Here is a tiny trained network, its code and every weight. The questions are about switching its units off for an input and a target symbol, where a switched-off unit gives its printed mean instead of its output.

import numpy as np


def w(rows, s, z=0):
    codes = np.array(rows[::2]) - 128.0
    scale = np.full(codes.shape[1], s)
    scale[-1] = z or s
    return codes * scale


def f(y):
    return np.maximum(y, 0)


def softmax(a):
    e = np.exp(a - a.max(-1, keepdims=True))
    return e / e.sum(-1, keepdims=True)


def log_softmax(a):
    a = a - a.max(-1, keepdims=True)
    return a - np.log(np.exp(a).sum(-1, keepdims=True))


def net(x, mask):
    ids = ['αβγεζθμξπστφψω'.index(c) for c in x.split()]
    T = len(ids)
    res = E[ids] + P[:T]
    u = 0
    for l in range(2):
        q, k, v = (res @ M[l].T for M in (Q, K, V))
        z = softmax(np.where(np.tri(T) > 0, q @ k.T / 4**0.5, -1e9)) @ v
        res = res + np.where(mask[u], z, O[l][:, -1]) @ O[l][:, :-1]
        u += 1
        y = f(res @ A[l][:, :-1].T + A[l][:, -1])
        res = res + np.where(mask[u : u + 4], y, B[l][:, -1]) @ B[l][:, :-1]
        u += 4
    return log_softmax(res[-1] @ U[:, :-1].T + U[:, -1])


Q, K, V, O, A, B = {}, {}, {}, {}, {}, {}
E = w([
[41,181,204],'α',
[141,166,129],'β',
[94,59,58],'γ',
[76,180,110],'ε',
[138,157,131],'ζ',
[138,85,111],'θ',
[174,174,65],'μ',
[232,219,123],'ξ',
[2,143,187],'π',
[121,147,134],'σ',
[166,143,146],'τ',
[46,51,149],'φ',
[208,126,200],'ψ',
[95,88,110],'ω',
],0.018)
P = w([
[17,120,224],'0',
[85,102,149],'1',
[108,83,162],'2',
[129,66,157],'3',
[166,40,145],'4',
[164,36,141],'5',
[117,64,136],'6',
[164,19,140],'7',
[138,19,134],'8',
[135,36,128],'9',
[84,68,99],'10',
[139,4,143],'11',
],0.0025)
Q[0] = w([
[57,124,78],'L0H0',
[45,189,221],'L0H0',
[86,174,251],'L0H0',
[90,74,26],'L0H0',
],0.011)
K[0] = w([
[98,162,87],'L0H0',
[9,98,104],'L0H0',
[94,74,213],'L0H0',
[127,116,116],'L0H0',
],0.015)
V[0] = w([
[75,158,132],'L0H0',
[133,133,68],'L0H0',
[179,189,2],'L0H0',
[128,180,94],'L0H0',
],0.0085)
O[0] = w([
[35,209,253,242],'L0H0',
[238,31,119,80],'L0H0',
[102,252,98,6],'L0H0',
[70,40,56,148],'L0H0',
],0.0049,0.0016)
A[0] = w([
[129,245,107,62],'L0N0',
[161,74,164,19],'L0N1',
[2,62,46,214],'L0N2',
[115,228,93,1],'L0N3',
],0.0097,0.0025)
B[0] = w([
[142,196,128,187],'L0N0',
[229,122,190,145],'L0N1',
[254,104,124,254],'L0N2',
[52,101,72,174],'L0N3',
],0.0088,0.0069)
Q[1] = w([
[165,206,222],'L1H0',
[164,117,138],'L1H0',
[245,211,86],'L1H0',
[157,120,62],'L1H0',
],0.013)
K[1] = w([
[192,185,239],'L1H0',
[164,170,132],'L1H0',
[255,146,59],'L1H0',
[171,86,35],'L1H0',
],0.0073)
V[1] = w([
[153,247,141],'L1H0',
[126,174,142],'L1H0',
[92,128,109],'L1H0',
[162,148,132],'L1H0',
],0.015)
O[1] = w([
[83,104,103,216],'L1H0',
[87,100,150,123],'L1H0',
[155,252,82,3],'L1H0',
[143,56,132,245],'L1H0',
],0.018,0.0026)
A[1] = w([
[147,60,157,31],'L1N0',
[229,24,17,253],'L1N1',
[145,82,28,89],'L1N2',
[151,245,2,96],'L1N3',
],0.0086,0.0046)
B[1] = w([
[72,90,40,173],'L1N0',
[113,254,124,249],'L1N1',
[169,96,164,168],'L1N2',
[163,87,81,166],'L1N3',
],0.0088,0.018)
U = w([
[69,226,177,22],'α',
[107,168,124,52],'β',
[203,198,129,43],'γ',
[123,191,84,231],'ε',
[123,160,126,61],'ζ',
[160,171,129,196],'θ',
[151,118,71,250],'μ',
[70,125,98,4],'ξ',
[168,102,204,179],'π',
[130,145,139,253],'σ',
[147,169,88,215],'τ',
[240,75,135,179],'φ',
[190,3,99,39],'ψ',
[163,166,129,103],'ω',
],0.012,0.0054)

Each question gives the input, a string of symbols that net reads in full, and the target symbol t.
The units are the heads (4 rows each of Q, K, V and O) and the neurons (one row each of A and B). Each row of codes is followed by its name. A weight is (code - 128) times the scale printed after its matrix; where a second scale follows, it is the last column's (O, A, B and U).
mask holds one flag per unit, layer by layer, with each layer's heads first. A switched-off unit (its flag False) gives its mean, the last column of its rows in O or B, instead of its output. The means were averaged over made-up inputs and are rounded, as every weight is.
A unit's drop is (log p(t) with every unit on - log p(t) with that unit switched off) / (log p(t) with every unit on - log p(t) with every unit switched off).
The circuit of an input: a set's keep is (log p(t) with only the set's units on - log p(t) with every unit switched off) / (log p(t) with every unit on - log p(t) with every unit switched off). Starting from all 10 units, units are removed one at a time, each time the one whose removal leaves the highest keep (on an exact tie, the one counted first), for as long as the keep stays at least 0.8.
units of the circuit, in order: the units of the circuit, biggest drop first
k most important neurons: the k neurons with the biggest drops, biggest first
k most important neurons of layer l: the k neurons of layer l with the biggest drops, biggest first
drop when u is switched off: that unit's drop, to one decimal
input μ ε ε σ ε σ μ ξ ε ξ ζ, target ξ: units of the circuit, in order -> [L1H0, L1N1]
input τ ε θ μ μ θ, target ε: units of the circuit, in order -> [L1N1, L0H0]
input ω ω φ ε τ π γ φ μ μ, target γ: units of the circuit, in order -> [L0N2, L1H0, L1N1]
input μ π β π γ π σ β μ ζ ω, target γ: units of the circuit, in order -> [L1N1, L1H0, L0N2]
input θ ζ φ φ ω π, target π: units of the circuit, in order -> [L1N1, L0N2, L1H0, L0H0]
input γ γ ω, target γ: units of the circuit, in order -> [L1H0]
input α ζ ω φ γ σ α ψ, target ψ: 3 most important neurons -> [L1N0, L0N1, L0N3]
input β μ σ β σ ε β β φ μ μ ω, target ε: units of the circuit, in order -> [L1N1, L0H0, L0N2]
input μ σ α μ μ π π, target π: units of the circuit, in order -> [L1N1, L0H0]
input ξ τ β, target ξ: units of the circuit, in order -> [L1H0, L1N1]
input μ μ ε μ ε, target μ: 2 most important neurons -> [L1N1, L0N3]
input π φ μ, target μ: 4 most important neurons -> [L1N3, L0N2, L0N3, L1N1]
input π φ ω ε, target π: 2 most important neurons of layer 1 -> [L1N1, L1N0]
input α φ γ θ, target γ: most important neuron of layer 0 -> [L0N0]
input φ μ ξ, target ξ: drop when L0N0 is switched off -> 0.4
input ψ φ α π μ μ γ μ μ, target γ: drop when L0N0 is switched off -> 0.2
input ξ π μ μ μ φ β τ ζ ζ ψ, target ψ: drop when L1N1 is switched off -> -0.2
